Here is a tiny trained network, its code and every weight. The questions are about switching its units off for an input and a target symbol, where a switched-off unit gives its printed mean instead of its output.

import numpy as np


def w(rows, s, z=0):
    codes = np.array(rows[::2]) - 128.0
    scale = np.full(codes.shape[1], s)
    scale[-1] = z or s
    return codes * scale


def f(y):
    return np.maximum(y, 0)


def softmax(a):
    e = np.exp(a - a.max(-1, keepdims=True))
    return e / e.sum(-1, keepdims=True)


def log_softmax(a):
    a = a - a.max(-1, keepdims=True)
    return a - np.log(np.exp(a).sum(-1, keepdims=True))


def net(x, mask):
    ids = ['βγδμπσφ'.index(c) for c in x.split()]
    T = len(ids)
    res = E[ids] + P[:T]
    u = 0
    for l in range(2):
        r = res
        for j in range(3):
            rows = slice(2 * j, 2 * j + 2)
            q, k, v = (r @ M[l][rows].T for M in (Q, K, V))
            z = softmax(np.where(np.tri(T) > 0, q @ k.T / 2**0.5, -1e9)) @ v
            o = O[l][rows]
            res = res + np.where(mask[u + j], z, o[:, -1]) @ o[:, :-1]
        u += 3
        y = f(res @ A[l][:, :-1].T + A[l][:, -1])
        res = res + np.where(mask[u : u + 4], y, B[l][:, -1]) @ B[l][:, :-1]
        u += 4
    return log_softmax(res[-1] @ U[:, :-1].T + U[:, -1])


Q, K, V, O, A, B = {}, {}, {}, {}, {}, {}
E = w([
[73,184,93,139],'β',
[130,149,122,131],'γ',
[120,155,107,154],'δ',
[144,81,125,140],'μ',
[97,76,180,133],'π',
[73,196,177,139],'σ',
[161,170,128,254],'φ',
],0.022)
P = w([
[164,90,212,121],'0',
[161,73,147,158],'1',
[255,121,85,33],'2',
[68,120,177,214],'3',
[41,91,90,139],'4',
[178,147,46,66],'5',
[42,97,182,198],'6',
[11,80,71,130],'7',
[242,193,115,42],'8',
[67,68,188,211],'9',
[4,80,65,129],'10',
[251,194,94,65],'11',
[42,72,184,199],'12',
[2,79,83,117],'13',
],0.0078)
Q[0] = w([
[92,73,127,162],'L0H0',
[125,136,112,128],'L0H0',
[114,114,2,100],'L0H1',
[119,137,162,152],'L0H1',
[145,160,82,141],'L0H2',
[109,183,140,115],'L0H2',
],0.016)
K[0] = w([
[132,32,37,137],'L0H0',
[125,98,51,62],'L0H0',
[84,2,73,13],'L0H1',
[190,195,232,100],'L0H1',
[147,136,177,190],'L0H2',
[145,103,96,156],'L0H2',
],0.0088)
V[0] = w([
[118,156,177,82],'L0H0',
[120,161,88,190],'L0H0',
[113,58,187,208],'L0H1',
[114,2,17,116],'L0H1',
[170,77,67,165],'L0H2',
[120,137,187,121],'L0H2',
],0.0097)
O[0] = w([
[154,34,71,162,125],'L0H0',
[143,254,91,211,163],'L0H0',
[82,174,138,111,224],'L0H1',
[177,144,167,93,2],'L0H1',
[231,76,194,142,108],'L0H2',
[142,85,84,184,151],'L0H2',
],0.0076,0.0064)
A[0] = w([
[24,166,223,18,67],'L0N0',
[59,21,50,12,68],'L0N1',
[169,81,60,3,2],'L0N2',
[29,73,167,189,87],'L0N3',
],0.0063,0.0026)
B[0] = w([
[140,72,78,155,194],'L0N0',
[162,73,127,133,155],'L0N1',
[120,247,81,190,134],'L0N2',
[57,137,147,185,253],'L0N3',
],0.016,0.0067)
Q[1] = w([
[148,184,96,158],'L1H0',
[91,17,158,201],'L1H0',
[213,140,89,203],'L1H1',
[127,253,179,92],'L1H1',
[46,100,164,90],'L1H2',
[209,131,146,132],'L1H2',
],0.0076)
K[1] = w([
[180,74,91,143],'L1H0',
[125,230,47,254],'L1H0',
[237,191,212,34],'L1H1',
[158,151,69,226],'L1H1',
[156,8,153,230],'L1H2',
[180,100,50,78],'L1H2',
],0.0071)
V[1] = w([
[160,107,78,163],'L1H0',
[132,74,67,230],'L1H0',
[55,108,86,143],'L1H1',
[111,118,254,156],'L1H1',
[84,158,210,144],'L1H2',
[84,118,137,114],'L1H2',
],0.01)
O[1] = w([
[89,157,254,166,141],'L1H0',
[78,148,192,81,249],'L1H0',
[162,26,130,109,220],'L1H1',
[109,184,109,207,160],'L1H1',
[132,130,71,26,207],'L1H2',
[178,219,132,48,170],'L1H2',
],0.0072,0.019)
A[1] = w([
[119,222,109,56,124],'L1N0',
[155,96,87,177,4],'L1N1',
[204,202,107,138,18],'L1N2',
[151,180,208,247,238],'L1N3',
],0.012,0.0023)
B[1] = w([
[235,152,149,246,254],'L1N0',
[59,141,124,150,131],'L1N1',
[2,63,71,135,155],'L1N2',
[172,131,141,99,238],'L1N3',
],0.0085,0.0081)
U = w([
[101,111,11,153,138],'β',
[129,95,113,119,196],'γ',
[115,109,117,147,135],'δ',
[145,87,220,56,213],'μ',
[116,21,152,214,112],'π',
[28,132,73,154,77],'σ',
[89,144,254,157,3],'φ',
],0.007,0.0046)

Each question gives the input, a string of symbols that net reads in full, and the target symbol t.
The units are the heads (2 rows each of Q, K, V and O) and the neurons (one row each of A and B). Each row of codes is followed by its name. A weight is (code - 128) times the scale printed after its matrix; where a second scale follows, it is the last column's (O, A, B and U).
mask holds one flag per unit, layer by layer, with each layer's heads first. A switched-off unit (its flag False) gives its mean, the last column of its rows in O or B, instead of its output. The means were averaged over made-up inputs and are rounded, as every weight is.
A unit's drop is (log p(t) with every unit on - log p(t) with that unit switched off) / (log p(t) with every unit on - log p(t) with every unit switched off).
unit that matters most: the unit with the biggest drop
top k neurons: the k neurons with the biggest drops, biggest first
top k neurons in layer l: the k neurons of layer l with the biggest drops, biggest first
drop when u is switched off: that unit's drop, to one decimal
input σ σ β σ σ γ, target μ: unit that matters most	L1H1
input γ γ μ σ, target σ: top 2 neurons in layer 0	[L0N3; L0N0]
input μ γ γ σ μ, target μ: top 2 neurons	[L0N0; L0N3]
input μ σ γ, target β: top 3 neurons	[L1N2; L0N2; L0N0]
input μ σ γ σ σ σ β δ γ, target β: top 2 neurons	[L0N3; L1N2]
input μ φ φ φ δ σ, target β: top 2 neurons in layer 0	[L0N3; L0N0]
input π μ σ μ μ σ π δ φ μ σ γ, target φ: top 2 neurons	[L0N0; L0N1]
input π μ μ μ φ β, target φ: top 2 neurons in layer 0	[L0N2; L0N1]
input μ σ φ β, target φ: top 2 neurons	[L1N0; L1N2]
input π γ γ, target φ: top 4 neurons	[L0N0; L0N2; L0N1; L1N0]
input π σ δ δ π δ, target φ: top 2 neurons	[L0N0; L0N1]
input μ σ μ μ, target σ: top 3 neurons	[L0N3; L1N0; L1N3]
input σ γ β, target μ: top 3 neurons	[L0N3; L0N1; L1N2]
input σ φ φ, target μ: unit that matters most	L1N3
input γ π π φ δ σ μ, target σ: top 2 neurons in layer 0	[L0N3; L0N0]
input μ β μ, target β: top 2 neurons in layer 0	[L0N2; L0N0]
input σ μ β δ β μ β σ σ μ γ, target μ: top 2 neurons in layer 0	[L0N3; L0N2]
input σ μ φ, target μ: top 2 neurons	[L1N3; L1N0]
input φ φ σ π σ μ μ σ γ φ φ σ π, target σ: drop when L1H2 is switched off	0.4
input φ γ μ β μ γ π σ μ δ σ π β φ, target φ: drop when L1H1 is switched off	0.4
input δ φ σ μ, target φ: drop when L0N3 is switched off	0.2
input β σ φ σ μ φ β π σ σ φ, target φ: unit that matters most	L1H0
